Below is a small trained network, with its code and all its weights. Each question gives an input and a class and asks what happens when units are switched off, that is, made to give their printed mean instead of their output.

import numpy as np


def w(rows, s, z=0):
    codes = np.array(rows[::2]) - 128.0
    scale = np.full(codes.shape[1], s)
    scale[-1] = z or s
    return codes * scale


def f(y):
    return np.maximum(y, 0)


def log_softmax(a):
    a = a - a.max(-1, keepdims=True)
    return a - np.log(np.exp(a).sum(-1, keepdims=True))


def net(x, mask):
    res = np.array(x, float).reshape(1, 4) / 4 @ E
    y = f(res @ A[0][:, :-1].T + A[0][:, -1])
    res = res + np.where(mask, y, B[0][:, -1]) @ B[0][:, :-1]
    return log_softmax(res[-1] @ U[:, :-1].T + U[:, -1])


A, B = {}, {}
E = w([
[199,8,70,110,162,162,126,173],'x0',
[171,161,59,125,147,82,102,105],'x1',
[132,74,121,159,94,130,198,69],'x2',
[143,185,109,174,138,128,239,174],'x3',
],0.014)
A[0] = w([
[140,198,45,83,175,52,70,142,188],'n1',
[61,239,153,148,131,109,185,137,180],'n2',
[223,76,79,166,88,168,166,182,255],'n3',
[110,76,182,124,122,87,129,20,232],'n4',
[193,81,36,152,103,124,164,60,136],'n5',
[179,144,67,92,192,39,63,115,174],'n6',
[159,100,129,131,203,140,197,244,208],'n7',
[142,1,119,83,151,207,104,203,181],'n8',
[166,151,118,132,151,153,199,220,152],'n9',
],0.0098,0.0035)
B[0] = w([
[167,160,130,150,131,92,77,144,217],'n1',
[84,172,159,210,95,150,133,144,254],'n2',
[217,114,109,153,150,139,187,152,229],'n3',
[98,85,157,66,132,89,147,79,199],'n4',
[151,107,105,107,112,106,166,109,203],'n5',
[169,126,91,133,152,89,75,95,208],'n6',
[147,140,122,127,227,133,144,171,218],'n7',
[161,9,113,66,200,192,111,204,247],'n8',
[99,156,153,122,205,108,148,177,202],'n9',
],0.015,0.016)
U = w([
[170,160,69,127,144,10,6,114,154],'0',
[145,97,52,106,119,48,227,53,209],'1',
[80,183,166,177,2,123,112,116,179],'2',
[80,74,183,39,151,183,29,149,250],'3',
[183,76,62,98,158,200,127,172,3],'4',
[86,142,49,81,98,134,110,140,30],'5',
[59,144,199,69,95,71,79,46,124],'6',
[101,183,150,160,179,116,152,185,92],'7',
],0.011,0.0045)

Each question gives the input, the list of numbers given to net, and the class t.
The units are the neurons (one row each of A and B). Each row of codes is followed by its name. A weight is (code - 128) times the scale printed after its matrix; where a second scale follows, it is the last column's (A, B and U).
mask holds one flag per neuron, in row order. A switched-off neuron (its flag False) gives its mean, the last column of its row in B, instead of its output. The means were averaged over made-up inputs and are rounded, as every weight is.
A unit's drop is (log p(t) with every unit on - log p(t) with that unit switched off) / (log p(t) with every unit on - log p(t) with every unit switched off).
The circuit of an input: a set's keep is (log p(t) with only the set's units on - log p(t) with every unit switched off) / (log p(t) with every unit on - log p(t) with every unit switched off). Starting from all 9 units, units are removed one at a time, each time the one whose removal leaves the highest keep (on an exact tie, the one counted first), for as long as the keep stays at least 0.8.
circuit, biggest first: the units of the circuit, biggest drop first
unit that matters most: the unit with the biggest drop
k most important neurons: the k neurons with the biggest drops, biggest first
drop of u: that unit's drop, to one decimal
input [-3,5,6,-7], class 6: unit that matters most : n3
input [-8,5,1,-3], class 2: circuit, biggest first : n2, n8
input [-6,4,4,-2], class 6: circuit, biggest first : n4, n3
input [-5,-7,1,5], class 2: circuit, biggest first : n8, n2
input [-4,8,8,-6], class 1: 2 most important neurons : n4, n5
input [3,8,-2,7], class 0: 2 most important neurons : n6, n8
input [3,6,4,-3], class 1: circuit, biggest first : n5, n7
input [1,-5,8,7], class 7: 3 most important neurons : n8, n9, n7
input [-5,-8,-1,-5], class 6: circuit, biggest first : n8, n4
input [-7,-2,2,-5], class 6: circuit, biggest first : n4, n8
input [-7,8,3,8], class 2: 3 most important neurons : n2, n8, n7
input [2,-3,1,5], class 7: 3 most important neurons : n9, n8, n6
input [2,-7,-3,-3], class 3: 2 most important neurons : n3, n5
input [2,3,5,1], class 1: circuit, biggest first : n8
input [6,8,8,7], class 1: 2 most important neurons : n5, n8
input [-3,-3,-7,-7], class 0: 2 most important neurons : n8, n1
input [1,3,-8,6], class 7: 2 most important neurons : n9, n7
input [5,6,-8,4], class 0: 2 most important neurons : n1, n6
input [4,8,8,-7], class 1: 2 most important neurons : n5, n4
input [3,7,2,-3], class 0: unit that matters most : n6
input [-8,3,2,-2], class 2: drop of n2 : 0.2
input [-7,-7,5,-3], class 6: drop of n4 : 1.1
input [0,3,7,4], class 1: drop of n8 : 0.1
